Here is a tiny trained network, its code and every weight. The questions are about switching its units off for an input and a class, where a switched-off unit gives its printed mean instead of its output.

import numpy as np


def w(rows, s, z=0):
    codes = np.array(rows[::2]) - 128.0
    scale = np.full(codes.shape[1], s)
    scale[-1] = z or s
    return codes * scale


def norm(h):
    return h / np.sqrt((h * h).mean(-1, keepdims=True) + 1e-5)


def f(y):
    return np.maximum(y, 0)


def log_softmax(a):
    a = a - a.max(-1, keepdims=True)
    return a - np.log(np.exp(a).sum(-1, keepdims=True))


def net(x, mask):
    res = np.array(x, float).reshape(1, 2) / 4 @ E
    u = 0
    for l in range(3):
        y = f(norm(res) @ A[l][:, :-1].T + A[l][:, -1])
        res = res + np.where(mask[u : u + 5], y, B[l][:, -1]) @ B[l][:, :-1]
        u += 5
    return log_softmax(norm(res)[-1] @ U[:, :-1].T + U[:, -1])


A, B = {}, {}
E = w([
[78,139,86,213,171,61,132,222,67,10,128],'x0',
[175,17,51,117,20,34,254,77,27,36,161],'x1',
],0.0052)
A[0] = w([
[201,161,139,2,70,42,99,89,194,130,130,235],'0.n1',
[131,135,87,139,76,92,200,167,57,110,128,253],'0.n2',
[98,147,169,185,180,72,160,96,127,23,108,49],'0.n3',
[87,153,159,71,118,137,132,80,38,101,206,97],'0.n4',
[85,150,216,99,151,195,125,214,149,93,163,182],'0.n5',
],0.0033,0.00063)
B[0] = w([
[81,193,79,11,160,99,83,198,160,116,125,224],'0.n1',
[141,177,172,155,177,217,48,98,177,101,156,253],'0.n2',
[120,148,90,61,101,164,152,140,165,102,82,205],'0.n3',
[196,157,86,220,160,181,107,156,187,177,126,171],'0.n4',
[155,88,148,131,116,172,206,48,133,40,254,223],'0.n5',
],0.0062,0.0036)
A[1] = w([
[177,40,80,160,32,51,153,60,124,119,150,6],'1.n1',
[117,135,71,122,101,98,174,71,124,75,104,42],'1.n2',
[149,139,121,131,85,97,166,3,103,226,89,253],'1.n3',
[166,108,71,138,49,68,141,122,62,158,220,242],'1.n4',
[67,125,103,170,148,34,120,188,82,82,140,69],'1.n5',
],0.0062,0.00024)
B[1] = w([
[126,101,188,160,191,201,59,134,126,188,152,254],'1.n1',
[57,171,113,150,226,100,137,182,210,136,170,230],'1.n2',
[123,210,161,130,96,118,173,196,139,134,3,198],'1.n3',
[123,190,208,177,146,131,93,65,76,133,154,224],'1.n4',
[95,150,94,76,7,160,155,149,203,228,37,227],'1.n5',
],0.0067,0.0046)
A[2] = w([
[192,129,156,91,24,116,157,77,124,159,63,67],'2.n1',
[126,147,156,218,125,207,93,168,128,97,147,143],'2.n2',
[118,203,88,121,213,113,89,109,153,138,231,154],'2.n3',
[193,108,27,64,120,143,163,53,161,57,233,254],'2.n4',
[191,181,163,3,114,226,113,100,148,129,44,146],'2.n5',
],0.0053,0.00072)
B[2] = w([
[86,151,114,98,56,163,148,137,231,128,79,150],'2.n1',
[152,123,153,100,98,129,136,59,91,174,167,228],'2.n2',
[169,83,157,148,182,77,144,129,76,130,98,234],'2.n3',
[242,87,54,77,111,61,123,254,186,129,55,155],'2.n4',
[103,115,84,171,99,112,158,138,95,85,149,254],'2.n5',
],0.0084,0.0081)
U = w([
[118,152,255,192,219,181,121,61,85,184,190,172],'0',
[24,214,88,116,8,183,175,176,203,126,80,164],'1',
[225,39,74,112,138,60,147,215,131,90,100,130],'2',
[70,69,144,99,93,112,16,106,119,62,104,2],'3',
],0.0078,0.0035)

Each question gives the input, the list of numbers given to net, and the class t.
The units are the neurons (one row each of A and B). Each row of codes is followed by its name. A weight is (code - 128) times the scale printed after its matrix; where a second scale follows, it is the last column's (A, B and U).
mask holds one flag per neuron, layer by layer. A switched-off neuron (its flag False) gives its mean, the last column of its row in B, instead of its output. The means were averaged over made-up inputs and are rounded, as every weight is.
A unit's drop is (log p(t) with every unit on - log p(t) with that unit switched off) / (log p(t) with every unit on - log p(t) with every unit switched off).
The circuit of an input: a set's keep is (log p(t) with only the set's units on - log p(t) with every unit switched off) / (log p(t) with every unit on - log p(t) with every unit switched off). Starting from the 12 units with the biggest drops (on a tie, the unit counted first), units are removed one at a time, each time the one whose removal leaves the highest keep (on an exact tie, the one counted first), for as long as the keep stays at least 0.8.
units of the circuit, in order: the units of the circuit, biggest drop first
top k neurons: the k neurons with the biggest drops, biggest first
top k neurons in layer l: the k neurons of layer l with the biggest drops, biggest first
drop of u: that unit's drop, to one decimal
input [3,-3], class 2: top neuron in layer 2 : [2.n4]
input [6,-5], class 1: units of the circuit, in order : [1.n5, 0.n2]
input [-2,-3], class 2: top 2 neurons : [1.n1, 1.n5]
input [-4,2], class 1: top 3 neurons in layer 0 : [0.n5, 0.n2, 0.n3]
input [-1,0], class 2: top 2 neurons in layer 1 : [1.n5, 1.n3]
input [-3,1], class 2: top 2 neurons : [0.n1, 1.n5]
input [-8,8], class 0: top 4 neurons : [1.n1, 1.n4, 1.n5, 1.n2]
input [6,6], class 0: top 2 neurons : [1.n1, 0.n1]
input [-3,-2], class 2: top 3 neurons : [1.n5, 0.n1, 1.n1]
input [3,-1], class 2: top 2 neurons in layer 0 : [0.n3, 0.n5]
input [-3,-1], class 2: top 2 neurons : [0.n1, 1.n5]
input [-4,-1], class 1: top 2 neurons in layer 0 : [0.n2, 0.n5]
input [-7,5], class 1: top 3 neurons : [1.n3, 0.n1, 0.n5]
input [-6,3], class 1: top neuron : [1.n3]
input [1,1], class 2: top 2 neurons : [1.n1, 2.n4]
input [0,-3], class 2: top 2 neurons : [1.n1, 0.n5]
input [-2,-1], class 2: top 2 neurons : [1.n5, 0.n1]
input [-1,-3], class 2: top 2 neurons in layer 0 : [0.n5, 0.n2]
input [5,1], class 1: drop of 1.n5 : 0.4
input [-6,8], class 0: units of the circuit, in order : [1.n1]
input [1,4], class 0: drop of 1.n1 : 0.1
input [4,-1], class 1: drop of 1.n5 : 2.1
